Here is a tiny trained network, its code and every weight. The questions are about switching its units off for an input and a class, where a switched-off unit gives its printed mean instead of its output.

import numpy as np


def w(rows, s, z=0):
    codes = np.array(rows[::2]) - 128.0
    scale = np.full(codes.shape[1], s)
    scale[-1] = z or s
    return codes * scale


def f(y):
    return np.maximum(y, 0)


def log_softmax(a):
    a = a - a.max(-1, keepdims=True)
    return a - np.log(np.exp(a).sum(-1, keepdims=True))


def net(x, mask):
    res = np.array(x, float).reshape(1, 7) / 4 @ E
    y = f(res @ A[0][:, :-1].T + A[0][:, -1])
    res = res + np.where(mask, y, B[0][:, -1]) @ B[0][:, :-1]
    return log_softmax(res[-1] @ U[:, :-1].T + U[:, -1])


A, B = {}, {}
E = w([
[65,169,190,113,138,68,165,159,106],'x0',
[46,83,156,200,134,108,55,14,77],'x1',
[191,139,162,108,206,121,176,163,140],'x2',
[143,62,61,56,2,108,142,98,80],'x3',
[158,174,54,69,111,229,139,104,106],'x4',
[156,209,122,13,116,144,10,190,162],'x5',
[173,41,128,142,99,73,217,206,201],'x6',
],0.0087)
A[0] = w([
[235,138,166,100,178,107,187,222,135,200],'N1',
[72,122,222,227,193,30,177,104,113,226],'N2',
[201,98,111,142,100,150,191,183,161,215],'N3',
[85,44,109,223,121,150,207,92,90,223],'N4',
[98,41,91,148,90,93,111,119,126,131],'N5',
[142,189,58,43,32,115,73,94,107,164],'N6',
[67,146,203,170,194,26,42,110,172,252],'N7',
[125,255,98,135,225,186,50,61,83,245],'N8',
[155,119,141,26,94,124,100,119,116,188],'N9',
[89,137,158,119,121,176,41,160,112,124],'N10',
[68,37,140,187,94,135,111,64,140,128],'N11',
[213,145,92,117,125,98,146,182,145,113],'N12',
[125,93,21,50,63,138,101,117,150,179],'N13',
],0.0096,0.0045)
B[0] = w([
[176,168,162,127,148,89,182,207,188,204],'N1',
[27,224,128,203,178,53,125,120,90,252],'N2',
[216,60,78,68,173,87,234,138,173,194],'N3',
[148,131,45,134,185,101,142,15,137,242],'N4',
[148,140,87,137,74,71,114,91,132,186],'N5',
[133,121,73,45,66,197,119,166,16,201],'N6',
[124,164,161,255,134,144,117,189,97,231],'N7',
[74,98,197,68,116,232,79,97,235,239],'N8',
[111,116,133,121,68,150,152,159,43,174],'N9',
[106,123,121,138,81,153,63,140,169,169],'N10',
[132,135,33,243,83,126,80,54,158,210],'N11',
[144,108,150,90,159,165,167,149,155,169],'N12',
[133,129,84,74,55,130,165,191,74,196],'N13',
],0.0091,0.018)
U = w([
[144,124,53,190,111,70,92,38,174,68],'0',
[47,178,235,190,168,45,99,174,105,144],'1',
[86,147,132,81,211,182,165,9,169,118],'2',
[251,121,181,82,174,76,234,197,213,255],'3',
[162,131,101,46,49,151,123,172,26,173],'4',
[126,104,203,115,83,245,2,140,229,86],'5',
],0.0094,0.0017)

Each question gives the input, the list of numbers given to net, and the class t.
The units are the neurons (one row each of A and B). Each row of codes is followed by its name. A weight is (code - 128) times the scale printed after its matrix; where a second scale follows, it is the last column's (A, B and U).
mask holds one flag per neuron, in row order. A switched-off neuron (its flag False) gives its mean, the last column of its row in B, instead of its output. The means were averaged over made-up inputs and are rounded, as every weight is.
A unit's drop is (log p(t) with every unit on - log p(t) with that unit switched off) / (log p(t) with every unit on - log p(t) with every unit switched off).
The circuit of an input: a set's keep is (log p(t) with only the set's units on - log p(t) with every unit switched off) / (log p(t) with every unit on - log p(t) with every unit switched off). Starting from the 12 units with the biggest drops (on a tie, the unit counted first), units are removed one at a time, each time the one whose removal leaves the highest keep (on an exact tie, the one counted first), for as long as the keep stays at least 0.8.
circuit, biggest first: the units of the circuit, biggest drop first
unit that matters most: the unit with the biggest drop
k most important neurons: the k neurons with the biggest drops, biggest first
drop when u is switched off: that unit's drop, to one decimal
input [-7,-7,-6,-2,7,4,8], class 3: unit that matters most	N3
input [0,7,3,-1,6,0,2], class 2: circuit, biggest first	N7; N5
input [-5,2,-3,-6,5,-4,1], class 2: circuit, biggest first	N8; N7
input [3,1,-4,4,3,-1,6], class 4: 2 most important neurons	N13; N2
input [5,-7,1,-7,8,-4,-5], class 5: 2 most important neurons	N8; N4
input [1,-6,2,1,-5,-6,-5], class 1: 2 most important neurons	N2; N11
input [-4,2,-5,-7,-5,-1,-6], class 1: 2 most important neurons	N2; N7
input [-2,2,-8,-8,8,1,6], class 5: 2 most important neurons	N2; N4
input [-4,-4,4,0,-8,-8,-8], class 1: 3 most important neurons	N2; N3; N5
input [0,-8,-5,1,-1,4,2], class 3: 2 most important neurons	N1; N3
input [-4,-3,5,-1,-5,4,-4], class 5: 2 most important neurons	N8; N3
input [4,-2,-7,4,-3,4,8], class 4: 2 most important neurons	N13; N6
input [-6,8,0,2,5,4,1], class 4: 2 most important neurons	N6; N13
input [8,-2,-7,-5,8,8,1], class 5: 2 most important neurons	N8; N10
input [3,1,8,-4,0,-5,4], class 1: circuit, biggest first	N2
input [3,1,8,-2,0,-8,4], class 1: 2 most important neurons	N2; N1
input [-5,-4,-1,2,-5,0,-6], class 4: drop when N11 is switched off	0.2
input [-4,5,-3,0,-1,5,2], class 4: drop when N6 is switched off	0.3
input [-5,3,-4,0,5,3,-6], class 5: drop when N8 is switched off	3.4
input [5,3,7,1,-1,4,-7], class 5: circuit, biggest first	N8
input [-1,6,7,8,1,1,0], class 4: drop when N10 is switched off	0.0
